How the units are linked:
state | ga pu fi
NS | NS MN QJ
RC | LJ RN CJ
CF | CF GN ZQ
PH | GZ RC RH
SN | JB CF RP
RL | BG LS CG
RJ | RZ RL BG
JZ | JH RL CJ
HS | BB LP LS
LG | SR MN QF
RZ | RC QS RN
JF | LP FP CH
QF | RP BQ SR
RH | RN CJ QS
FP | RL BP HQ
LJ | JZ RG MF
GT | SM BM SF
JB | MH LG GN
MQ | RG NM MH
CJ | QS QL GZ
MH | SF JM BM
HQ | CG GZ GZ
CH | LD HS HS
MF | PH RZ RC
GZ | MQ CG NM
MN | HM GH JF
NM | MH TL JM
RG | NM MH TL
BB | QJ RP LG
JM | GT SM MF
QL | GZ MQ NM
DQ | CH LD FP
LL | JB QJ MN
BN | SN LL BP
BM | RC BQ JB
QS | RN GZ MQ
GN | GJ LL RP
QQ | LP LD RJ
BQ | SR SR ZG
SF | SN SM CF
LS | MN FP RL
CG | LJ JZ BG
BG | HQ CG JZ
RN | CJ RC JM
RP | GT SR GJ
LP | LS LD FP
TL | JM GT SM
QJ | QJ MN GH
ZG | BN ZQ LL
HM | GH BP BP
GJ | ZG BN NS
LD | HS QQ DQ
GH | JF QJ DQ
BP | DQ CH BQ
SR | GJ ZG BN
ZQ | QF RP BQ
SM | BM RZ ZQ
JH | MF PH QS

In the rows, zero is written as 384.

The rows follow the links: the fewer symbols apart two units are, the more alike their rows tend to be.

Each row is also shifted at random along 6 hidden directions that mean nothing.

Rows with their units:
623	380	400	360	452	318	348	407	435	394	283	420	343	317	571	359	397	281	375	428	241	568	407	417	355	380	280	360	357	348	367	454	455	479	314	357	390	306	397	415	378	408	393	430	375	395	414	310
unit: BN
284	415	355	407	374	469	311	343	431	420	433	383	402	405	198	342	366	366	407	266	511	315	399	321	376	320	446	386	445	382	386	364	287	339	448	470	371	502	397	347	412	348	309	350	417	329	373	341
unit: LP
235	449	373	413	288	350	461	318	439	341	352	388	449	378	262	368	328	433	417	335	523	332	384	397	317	269	512	296	512	358	354	317	256	340	440	557	378	494	400	407	422	294	330	323	401	414	433	451
unit: LG
506	418	327	476	378	330	348	433	353	364	431	435	509	392	403	382	384	409	244	471	453	494	330	442	310	381	260	286	332	437	374	471	405	466	362	323	425	365	405	399	426	338	375	373	447	387	429	419
unit: SN
491	464	310	424	334	299	431	328	457	397	391	485	465	437	200	305	357	407	381	436	537	406	365	493	293	283	401	276	467	388	386	378	275	348	433	507	448	539	352	392	337	222	258	236	446	422	469	412
unit: CF
543	393	374	419	449	398	322	298	411	387	448	347	328	372	385	331	428	327	473	414	308	424	409	372	363	395	246	347	342	362	432	490	337	474	434	475	433	397	388	410	446	394	395	370	333	310	359	332
unit: RG
180	385	353	334	376	446	380	482	274	419	436	402	276	327	414	385	462	322	403	418	319	378	417	398	432	474	340	491	281	393	411	435	453	389	375	318	378	346	386	321	322	477	450	398	333	294	331	259
unit: GZ
170	400	459	399	375	423	472	369	408	329	300	328	388	377	436	444	364	380	382	340	364	341	304	421	449	539	431	438	481	398	446	311	407	384	334	402	409	291	372	449	377	349	418	379	382	379	373	417
unit: TL
228	420	396	372	333	314	356	398	431	366	291	362	285	253	341	351	436	251	383	300	307	443	441	394	387	380	378	389	349	319	387	373	331	414	421	486	373	403	353	342	403	325	354	344	369	273	396	231
unit: RP
377	407	368	401	428	429	370	408	340	404	429	382	347	349	418	355	443	307	418	459	338	474	384	425	359	439	272	374	327	396	423	488	418	475	364	406	414	371	390	388	407	450	440	386	332	284	368	316
unit: MQ
492	393	349	341	327	244	454	399	391	413	313	449	429	442	384	393	413	399	267	537	386	447	348	492	341	362	341	341	404	401	377	401	443	448	321	402	415	370	351	381	337	366	359	344	402	415	418	385
unit: JB
313	323	404	395	415	423	309	375	372	324	451	266	297	370	356	401	390	423	494	236	330	236	468	288	468	435	457	441	288	371	422	356	292	292	471	354	334	401	385	354	407	355	413	366	341	411	352	402
unit: MF
517	310	359	287	405	326	388	412	320	407	447	345	299	514	365	379	446	432	390	455	330	352	459	384	405	371	377	401	248	422	382	421	424	338	389	303	363	414	337	330	356	461	385	370	315	436	362	394
unit: RN
380	401	388	370	347	307	438	354	425	353	295	397	388	344	427	358	399	334	334	385	351	440	403	425	352	377	377	338	401	378	348	377	354	400	377	406	387	376	353	410	369	329	356	384	420	425	414	357
unit: ZQ
446	407	352	341	380	361	386	301	366	405	436	448	347	403	283	337	367	394	459	404	390	327	430	392	369	280	391	396	386	314	340	358	354	341	501	418	418	487	340	381	305	339	298	354	413	418	361	366
unit: CG
430	347	434	298	406	348	403	309	414	431	318	418	350	343	401	363	332	360	444	354	320	298	421	349	448	354	458	449	450	316	334	290	379	369	450	361	382	417	334	405	283	347	365	403	391	441	332	368
unit: RL
387	431	325	441	382	417	379	436	271	284	453	445	557	482	497	504	366	498	175	505	503	494	272	447	263	352	289	313	332	449	326	503	496	419	272	236	370	306	472	436	457	451	373	488	509	502	449	530
unit: ZG
465	308	410	256	384	325	485	334	396	395	340	358	321	547	402	421	415	453	343	473	290	283	383	422	438	441	395	437	382	396	412	356	434	353	343	351	395	327	313	393	318	446	381	379	343	483	339	425
unit: JM
355	385	382	415	418	414	355	403	375	380	444	325	333	323	343	314	398	338	532	317	388	375	458	375	393	407	413	370	341	391	425	404	287	361	443	443	385	474	395	386	406	347	417	314	309	339	395	340
unit: QS
463	300	461	348	460	354	319	437	371	405	345	269	215	243	513	324	427	252	538	300	177	406	510	317	495	472	374	446	266	361	403	369	393	414	438	307	358	352	337	361	359	400	472	399	270	300	334	265
unit: JH
477	330	408	396	441	361	301	395	342	355	448	285	340	417	406	385	415	383	414	356	336	381	428	350	418	415	356	388	262	411	399	405	402	379	427	303	378	380	361	385	421	400	399	409	343	375	373	404
unit: RZ

From each start, follow one symbol. Which unit do you reach?
Answers are names.
260	404	400	380	376	396	478	320	449	360	353	377	385	405	338	389	369	414	415	371	389	289	341	422	410	467	438	405	496	388	450	354	307	367	369	484	410	392	362	429	350	310	394	311	371	410	378	418
ga: SF
377	375	337	337	357	368	442	404	353	401	438	385	335	486	269	340	405	427	451	425	451	352	436	432	372	339	458	375	348	406	385	383	352	286	413	416	378	500	353	348	332	375	343	303	323	423	413	397
fi: QS
399	398	366	411	432	423	278	291	375	345	480	379	423	423	267	376	345	415	430	298	473	299	412	316	374	305	411	394	388	344	364	389	303	357	506	389	375	510	396	395	403	300	299	372	454	425	380	443
fi: BG
325	412	372	536	396	423	313	361	324	268	465	324	545	311	472	407	365	412	315	334	465	446	359	310	297	359	300	239	331	426	333	471	309	476	409	367	377	355	480	446	564	376	443	482	453	401	415	491
fi: SR
447	375	356	448	389	353	305	348	435	362	425	351	409	333	340	357	393	405	371	321	353	308	402	340	407	432	331	363	348	374	424	413	269	403	429	397	402	386	383	366	418	285	411	337	402	378	372	377
fi: CF
484	327	426	368	414	330	376	323	412	357	354	309	367	414	449	404	413	394	349	374	282	344	397	361	425	459	333	385	352	391	400	372	386	416	385	336	406	300	348	409	406	386	418	416	371	415	356	409
fi: ZQ
226	353	436	286	392	400	467	376	378	435	296	429	299	264	468	377	359	327	463	345	274	282	417	369	494	462	467	524	452	324	368	285	398	340	385	335	363	347	354	376	224	381	442	385	359	414	315	304
fi: GZ
588	374	356	340	424	334	377	349	296	411	437	474	422	471	433	402	385	415	319	549	385	438	360	419	345	311	273	379	326	374	313	427	514	439	432	256	423	388	349	408	328	440	344	456	442	442	363	429
fi: JZ
188	435	362	386	305	486	437	440	364	455	375	462	372	390	310	388	398	329	328	382	462	423	322	433	392	393	409	438	416	387	366	308	478	307	386	358	414	346	349	349	335	432	316	397	441	300	373	304
fi: HQ
658	332	393	389	494	412	254	311	462	442	430	356	388	400	375	303	364	325	424	332	379	390	456	275	366	322	320	339	381	388	374	454	308	460	409	402	361	460	415	392	444	404	389	407	383	391	356	362
ga: HS
232	426	375	401	351	397	370	414	360	318	361	379	354	344	420	421	418	343	326	349	375	477	384	401	343	376	355	370	340	365	357	424	398	403	366	389	358	347	401	380	440	415	361	430	419	364	411	339
ga: GJ
360	369	426	422	406	423	321	489	285	439	384	372	444	314	522	434	429	298	255	427	355	507	327	346	406	450	261	410	314	422	348	377	574	527	363	194	392	239	386	390	426	512	467	537	424	257	324	344
ga: MN
376	400	357	390	315	429	443	432	420	429	361	423	321	382	351	383	403	398	391	382	365	394	366	408	391	363	400	393	392	372	398	330	419	275	352	414	397	325	370	335	359	440	342	369	366	357	393	334
ga: GH
490	405	350	429	399	391	344	333	374	322	432	375	412	380	457	375	412	372	330	399	372	486	402	359	293	309	262	281	304	381	327	472	359	429	402	379	385	359	416	419	486	424	368	454	429	417	421	404
fi: ZG
199	345	483	502	464	478	261	475	365	264	358	256	473	207	568	536	289	453	420	208	348	292	332	240	484	519	478	458	442	402	445	377	372	433	292	302	290	245	539	415	485	362	579	470	382	387	359	501
ga: NS
376	383	415	405	444	429	376	344	407	374	383	330	339	309	454	347	399	316	472	368	286	387	395	366	411	472	328	399	391	374	442	438	337	466	378	448	406	361	405	423	413	390	471	372	325	328	356	338
pu: TL
